Below is a small trained network, with its code and all its weights. Each question gives an input and a class and asks what happens when units are switched off, that is, made to give their printed mean instead of their output.

import numpy as np


def w(rows, s, z=0):
    codes = np.array(rows[::2]) - 128.0
    scale = np.full(codes.shape[1], s)
    scale[-1] = z or s
    return codes * scale


def f(y):
    return np.maximum(y, 0)


def log_softmax(a):
    a = a - a.max(-1, keepdims=True)
    return a - np.log(np.exp(a).sum(-1, keepdims=True))


def net(x, mask):
    res = np.array(x, float).reshape(1, 4) / 4 @ E
    y = f(res @ A[0][:, :-1].T + A[0][:, -1])
    res = res + np.where(mask, y, B[0][:, -1]) @ B[0][:, :-1]
    return log_softmax(res[-1] @ U[:, :-1].T + U[:, -1])


A, B = {}, {}
E = w([
[117,71,108,174,31,151,217],'x0',
[8,119,41,169,176,118,107],'x1',
[125,190,164,219,104,222,83],'x2',
[112,127,27,88,39,209,71],'x3',
],0.011)
A[0] = w([
[219,134,150,3,132,96,143,247],'neuron 1',
[66,89,133,247,95,127,203,219],'neuron 2',
[148,151,150,202,118,167,138,200],'neuron 3',
[57,140,81,103,126,173,70,82],'neuron 4',
[86,128,83,66,113,114,149,252],'neuron 5',
[142,97,80,106,142,149,97,121],'neuron 6',
[152,135,168,203,160,174,63,129],'neuron 7',
[62,117,95,239,72,141,150,113],'neuron 8',
[49,126,118,177,111,141,156,106],'neuron 9',
[180,108,118,127,38,142,181,228],'neuron 10',
[183,145,88,124,97,109,103,96],'neuron 11',
[186,181,91,104,51,207,124,144],'neuron 12',
[143,83,157,91,40,245,74,120],'neuron 13',
],0.012,0.0031)
B[0] = w([
[160,26,190,138,132,99,89,252],'neuron 1',
[94,102,58,126,115,119,250,230],'neuron 2',
[155,156,169,162,114,194,157,197],'neuron 3',
[55,119,118,143,147,197,83,210],'neuron 4',
[131,100,146,190,128,125,60,199],'neuron 5',
[105,120,136,136,105,140,93,171],'neuron 6',
[94,207,181,171,151,130,121,203],'neuron 7',
[188,151,31,132,147,161,135,225],'neuron 8',
[128,152,46,125,150,119,165,188],'neuron 9',
[151,157,155,82,62,113,182,228],'neuron 10',
[110,155,129,128,80,82,114,163],'neuron 11',
[183,190,124,87,59,90,76,231],'neuron 12',
[205,166,117,53,93,147,92,237],'neuron 13',
],0.02,0.015)
U = w([
[146,71,181,114,201,76,131,227],'0',
[111,182,186,186,168,158,147,66],'1',
[12,131,160,115,222,90,171,75],'2',
[117,96,166,131,99,100,230,97],'3',
[148,133,156,65,90,118,84,86],'4',
[86,93,74,184,166,129,196,114],'5',
[162,161,76,123,127,170,154,67],'6',
[26,129,105,142,154,162,54,254],'7',
],0.012,0.0043)

Each question gives the input, the list of numbers given to net, and the class t.
The units are the neurons (one row each of A and B). Each row of codes is followed by its name. A weight is (code - 128) times the scale printed after its matrix; where a second scale follows, it is the last column's (A, B and U).
mask holds one flag per neuron, in row order. A switched-off neuron (its flag False) gives its mean, the last column of its row in B, instead of its output. The means were averaged over made-up inputs and are rounded, as every weight is.
A unit's drop is (log p(t) with every unit on - log p(t) with that unit switched off) / (log p(t) with every unit on - log p(t) with every unit switched off).
The circuit of an input: a set's keep is (log p(t) with only the set's units on - log p(t) with every unit switched off) / (log p(t) with every unit on - log p(t) with every unit switched off). Starting from the 12 units with the biggest drops (on a tie, the unit counted first), units are removed one at a time, each time the one whose removal leaves the highest keep (on an exact tie, the one counted first), for as long as the keep stays at least 0.8.
circuit, biggest first: the units of the circuit, biggest drop first
k most important neurons: the k neurons with the biggest drops, biggest first
drop when u is switched off: that unit's drop, to one decimal
input [6,-8,-8,-7], class 0: circuit, biggest first	[neuron 1]
input [7,-4,5,8], class 4: 4 most important neurons	[neuron 12; neuron 13; neuron 10; neuron 11]
input [-2,2,3,3], class 7: circuit, biggest first	[neuron 4; neuron 10]
input [6,-1,-1,7], class 4: 3 most important neurons	[neuron 12; neuron 13; neuron 10]
input [1,6,-2,3], class 7: 2 most important neurons	[neuron 4; neuron 5]
input [2,-5,-2,-5], class 0: 2 most important neurons	[neuron 1; neuron 2]
input [-2,4,3,-4], class 5: 2 most important neurons	[neuron 13; neuron 12]
input [1,0,5,-7], class 1: 2 most important neurons	[neuron 7; neuron 3]
input [-2,2,3,7], class 4: 3 most important neurons	[neuron 13; neuron 12; neuron 2]
input [4,1,-8,-1], class 3: drop when neuron 13 is switched off	0.2
input [-7,6,6,0], class 7: drop when neuron 4 is switched off	0.7
input [-5,-6,5,-1], class 1: drop when neuron 3 is switched off	0.4
